Below are the code and all the weights of a small trained network. Each question names an input and a class and asks about switching units off, where a switched-off unit gives its printed mean instead of its output.

import numpy as np


def w(rows, s, z=0):
    codes = np.array(rows[::2]) - 128.0
    scale = np.full(codes.shape[1], s)
    scale[-1] = z or s
    return codes * scale


def norm(h):
    return h / np.sqrt((h * h).mean(-1, keepdims=True) + 1e-5)


def f(y):
    return np.maximum(y, 0)


def log_softmax(a):
    a = a - a.max(-1, keepdims=True)
    return a - np.log(np.exp(a).sum(-1, keepdims=True))


def net(x, mask):
    res = np.array(x, float).reshape(1, 2) / 4 @ E
    u = 0
    for l in range(3):
        y = f(norm(res) @ A[l][:, :-1].T + A[l][:, -1])
        res = res + np.where(mask[u : u + 10], y, B[l][:, -1]) @ B[l][:, :-1]
        u += 10
    return log_softmax(norm(res)[-1] @ U[:, :-1].T + U[:, -1])


A, B = {}, {}
E = w([
[219,254,154,66],'x0',
[117,126,68,247],'x1',
],0.0048)
A[0] = w([
[147,21,184,154,206],'0.n0',
[83,130,119,198,88],'0.n1',
[101,134,167,187,106],'0.n2',
[110,198,186,124,159],'0.n3',
[159,117,247,254,31],'0.n4',
[66,107,175,90,132],'0.n5',
[143,117,93,211,17],'0.n6',
[98,124,135,59,254],'0.n7',
[51,80,50,192,139],'0.n8',
[130,17,160,216,7],'0.n9',
],0.0088,0.0039)
B[0] = w([
[149,228,172,120,222],'0.n0',
[152,162,84,144,182],'0.n1',
[145,121,52,126,156],'0.n2',
[62,86,150,180,180],'0.n3',
[134,254,57,164,147],'0.n4',
[159,157,80,107,176],'0.n5',
[107,157,100,114,169],'0.n6',
[125,150,50,156,209],'0.n7',
[173,224,186,93,253],'0.n8',
[211,128,174,116,206],'0.n9',
],0.0065,0.0072)
A[1] = w([
[193,118,153,208,99],'1.n0',
[133,137,191,180,77],'1.n1',
[172,123,158,84,134],'1.n2',
[50,55,167,218,252],'1.n3',
[166,185,196,109,84],'1.n4',
[198,110,125,192,61],'1.n5',
[179,113,140,180,124],'1.n6',
[72,109,45,156,184],'1.n7',
[132,68,68,2,125],'1.n8',
[148,185,144,129,48],'1.n9',
],0.013,0.0037)
B[1] = w([
[88,75,143,143,176],'1.n0',
[145,103,87,100,154],'1.n1',
[93,102,115,147,172],'1.n2',
[238,215,126,36,135],'1.n3',
[117,68,125,119,255],'1.n4',
[63,94,98,158,153],'1.n5',
[62,110,67,122,157],'1.n6',
[178,174,182,100,149],'1.n7',
[119,146,37,244,165],'1.n8',
[132,108,161,138,229],'1.n9',
],0.011,0.0096)
A[2] = w([
[207,76,99,92,136],'2.n0',
[125,135,24,200,64],'2.n1',
[134,146,194,122,41],'2.n2',
[201,162,146,83,99],'2.n3',
[83,128,158,171,2],'2.n4',
[129,49,128,148,80],'2.n5',
[74,2,147,97,49],'2.n6',
[32,154,164,94,109],'2.n7',
[72,32,146,91,84],'2.n8',
[66,170,178,113,61],'2.n9',
],0.012,0.0092)
B[2] = w([
[140,174,103,159,175],'2.n0',
[48,174,120,195,240],'2.n1',
[124,223,53,80,134],'2.n2',
[188,124,83,36,160],'2.n3',
[217,64,26,54,128],'2.n4',
[105,61,130,7,204],'2.n5',
[39,47,186,54,254],'2.n6',
[111,167,93,116,134],'2.n7',
[74,29,223,33,238],'2.n8',
[127,101,78,153,128],'2.n9',
],0.013,0.0071)
U = w([
[29,20,188,13,222],'0',
[40,254,15,223,201],'1',
[209,210,42,33,235],'2',
[243,26,202,255,2],'3',
[205,103,218,213,2],'4',
],0.014,0.0099)

Each question gives the input, the list of numbers given to net, and the class t.
The units are the neurons (one row each of A and B). Each row of codes is followed by its name. A weight is (code - 128) times the scale printed after its matrix; where a second scale follows, it is the last column's (A, B and U).
mask holds one flag per neuron, layer by layer. A switched-off neuron (its flag False) gives its mean, the last column of its row in B, instead of its output. The means were averaged over made-up inputs and are rounded, as every weight is.
A unit's drop is (log p(t) with every unit on - log p(t) with that unit switched off) / (log p(t) with every unit on - log p(t) with every unit switched off).
most important unit: the unit with the biggest drop
k most important neurons: the k neurons with the biggest drops, biggest first
top k neurons in layer l: the k neurons of layer l with the biggest drops, biggest first
drop of u: that unit's drop, to one decimal
input [-3,4], class 1: 2 most important neurons -> [0.n1 0.n4]
input [3,4], class 1: 2 most important neurons -> [1.n4 0.n8]
input [-2,4], class 1: 3 most important neurons -> [0.n4 2.n8 2.n6]
input [-1,1], class 2: most important unit -> 0.n8
input [2,0], class 2: 2 most important neurons -> [0.n8 0.n9]
input [-1,-3], class 2: 4 most important neurons -> [0.n7 1.n7 0.n9 0.n0]
input [0,-3], class 2: top 2 neurons in layer 0 -> [0.n7 0.n9]
input [-2,1], class 2: 2 most important neurons -> [0.n8 0.n0]
input [-3,-2], class 2: 3 most important neurons -> [0.n0 0.n5 0.n3]
input [7,-8], class 1: top 2 neurons in layer 2 -> [2.n1 2.n8]
input [4,-8], class 1: 3 most important neurons -> [1.n8 0.n8 0.n0]
input [-3,-3], class 2: top 2 neurons in layer 1 -> [1.n0 1.n5]
input [1,-1], class 2: drop of 0.n8 -> 1.0
input [0,-2], class 2: most important unit -> 1.n7
input [6,8], class 1: drop of 1.n4 -> 0.0
input [0,0], class 2: drop of 0.n9 -> 1.0
